Below are the code and all the weights of a small trained network. Each question names an input and a class and asks about switching units off, where a switched-off unit gives its printed mean instead of its output.

import numpy as np


def w(rows, s, z=0):
    codes = np.array(rows[::2]) - 128.0
    scale = np.full(codes.shape[1], s)
    scale[-1] = z or s
    return codes * scale


def f(y):
    return np.maximum(y, 0)


def log_softmax(a):
    a = a - a.max(-1, keepdims=True)
    return a - np.log(np.exp(a).sum(-1, keepdims=True))


def net(x, mask):
    res = np.array(x, float).reshape(1, 7) / 4 @ E
    y = f(res @ A[0][:, :-1].T + A[0][:, -1])
    res = res + np.where(mask, y, B[0][:, -1]) @ B[0][:, :-1]
    return log_softmax(res[-1] @ U[:, :-1].T + U[:, -1])


A, B = {}, {}
E = w([
[150,108,125,139,103,113,102,112,109,141,97],'x0',
[111,124,111,89,196,128,162,129,136,131,159],'x1',
[31,10,127,142,117,61,130,218,103,75,105],'x2',
[118,136,121,132,172,146,148,153,109,136,159],'x3',
[116,137,171,113,155,138,106,154,97,143,167],'x4',
[75,47,103,123,54,204,123,125,199,240,142],'x5',
[195,89,170,196,75,51,215,133,125,183,154],'x6',
],0.012)
A[0] = w([
[203,188,156,137,190,63,130,130,102,25,87,47],'n1',
[155,172,125,149,130,124,124,155,70,94,111,199],'n2',
[226,212,126,99,129,158,119,101,151,164,148,134],'n3',
[140,149,214,173,119,9,255,95,133,198,147,37],'n4',
[58,164,57,72,135,202,30,106,91,74,99,5],'n5',
[94,164,85,118,170,164,70,103,148,72,86,59],'n6',
[204,190,148,123,153,198,143,27,115,145,130,164],'n7',
[39,86,138,147,144,49,135,198,100,75,78,182],'n8',
[119,92,126,148,134,188,89,125,197,219,126,72],'n9',
[115,138,23,140,97,122,131,128,150,145,141,98],'n10',
],0.0094,0.0024)
B[0] = w([
[138,117,187,4,62,180,233,150,182,221,106,233],'n1',
[120,163,162,81,111,136,122,158,139,137,119,179],'n2',
[94,94,152,171,205,88,93,138,150,71,115,221],'n3',
[179,239,78,147,100,119,81,111,76,95,169,236],'n4',
[187,182,111,134,101,130,104,111,54,97,151,227],'n5',
[161,136,68,166,91,86,110,78,104,153,179,193],'n6',
[88,124,171,160,172,86,128,172,149,88,63,230],'n7',
[93,68,109,198,165,119,96,171,154,97,82,254],'n8',
[62,169,141,112,68,175,202,128,183,183,152,214],'n9',
[141,106,121,90,147,134,114,140,162,125,146,161],'n10',
],0.012,0.016)
U = w([
[66,90,153,160,221,65,114,137,156,65,57,227],'0',
[117,122,156,41,120,197,182,119,174,225,139,163],'1',
[251,160,99,140,142,95,105,80,61,100,217,5],'2',
],0.012,0.002)

Each question gives the input, the list of numbers given to net, and the class t.
The units are the neurons (one row each of A and B). Each row of codes is followed by its name. A weight is (code - 128) times the scale printed after its matrix; where a second scale follows, it is the last column's (A, B and U).
mask holds one flag per neuron, in row order. A switched-off neuron (its flag False) gives its mean, the last column of its row in B, instead of its output. The means were averaged over made-up inputs and are rounded, as every weight is.
A unit's drop is (log p(t) with every unit on - log p(t) with that unit switched off) / (log p(t) with every unit on - log p(t) with every unit switched off).
The circuit of an input: a set's keep is (log p(t) with only the set's units on - log p(t) with every unit switched off) / (log p(t) with every unit on - log p(t) with every unit switched off). Starting from all 10 units, units are removed one at a time, each time the one whose removal leaves the highest keep (on an exact tie, the one counted first), for as long as the keep stays at least 0.8.
units of the circuit, in order: the units of the circuit, biggest drop first
most important unit: the unit with the biggest drop
k most important neurons: the k neurons with the biggest drops, biggest first
drop of u: that unit's drop, to one decimal
input [-5,-5,-3,4,-8,2,-1], class 0: units of the circuit, in order -> n1
input [3,2,-7,-1,8,-1,5], class 0: 2 most important neurons -> n7, n3
input [-2,0,2,-2,-1,1,-3], class 2: 4 most important neurons -> n7, n1, n3, n5
input [2,0,2,7,2,1,3], class 2: 2 most important neurons -> n7, n1
input [8,-5,2,5,7,-4,4], class 1: 4 most important neurons -> n1, n5, n6, n2
input [-7,-8,-7,-4,8,-8,7], class 1: 2 most important neurons -> n1, n8
input [8,-3,-3,2,7,-4,-3], class 1: 4 most important neurons -> n1, n8, n4, n2
input [-3,-2,-6,6,1,5,3], class 0: 2 most important neurons -> n3, n1
input [6,-2,-2,-4,4,3,6], class 2: 2 most important neurons -> n4, n1
input [3,-6,-2,2,8,2,2], class 0: 3 most important neurons -> n1, n5, n6
input [-3,3,2,4,-8,-6,7], class 2: 2 most important neurons -> n4, n9
input [-1,-6,-4,-2,1,3,-4], class 0: 4 most important neurons -> n4, n1, n7, n3
input [-7,5,-7,-4,-8,1,-6], class 0: 3 most important neurons -> n7, n3, n4
input [5,-1,3,-6,0,-4,-5], class 2: units of the circuit, in order -> n5
input [6,-4,-8,6,-8,-3,-7], class 0: 2 most important neurons -> n7, n3
input [-7,-1,-6,4,7,-7,7], class 1: 3 most important neurons -> n1, n8, n5
input [-5,7,2,7,5,-4,2], class 1: drop of n1 -> 0.4
input [6,1,-3,-4,6,-7,-2], class 1: drop of n1 -> 1.8
input [8,8,-5,-1,1,-8,-6], class 1: drop of n1 -> 3.4
input [-2,-7,2,1,-2,-2,5], class 2: most important unit -> n4
input [5,-4,-4,-5,-6,-7,4], class 1: drop of n1 -> 2.0
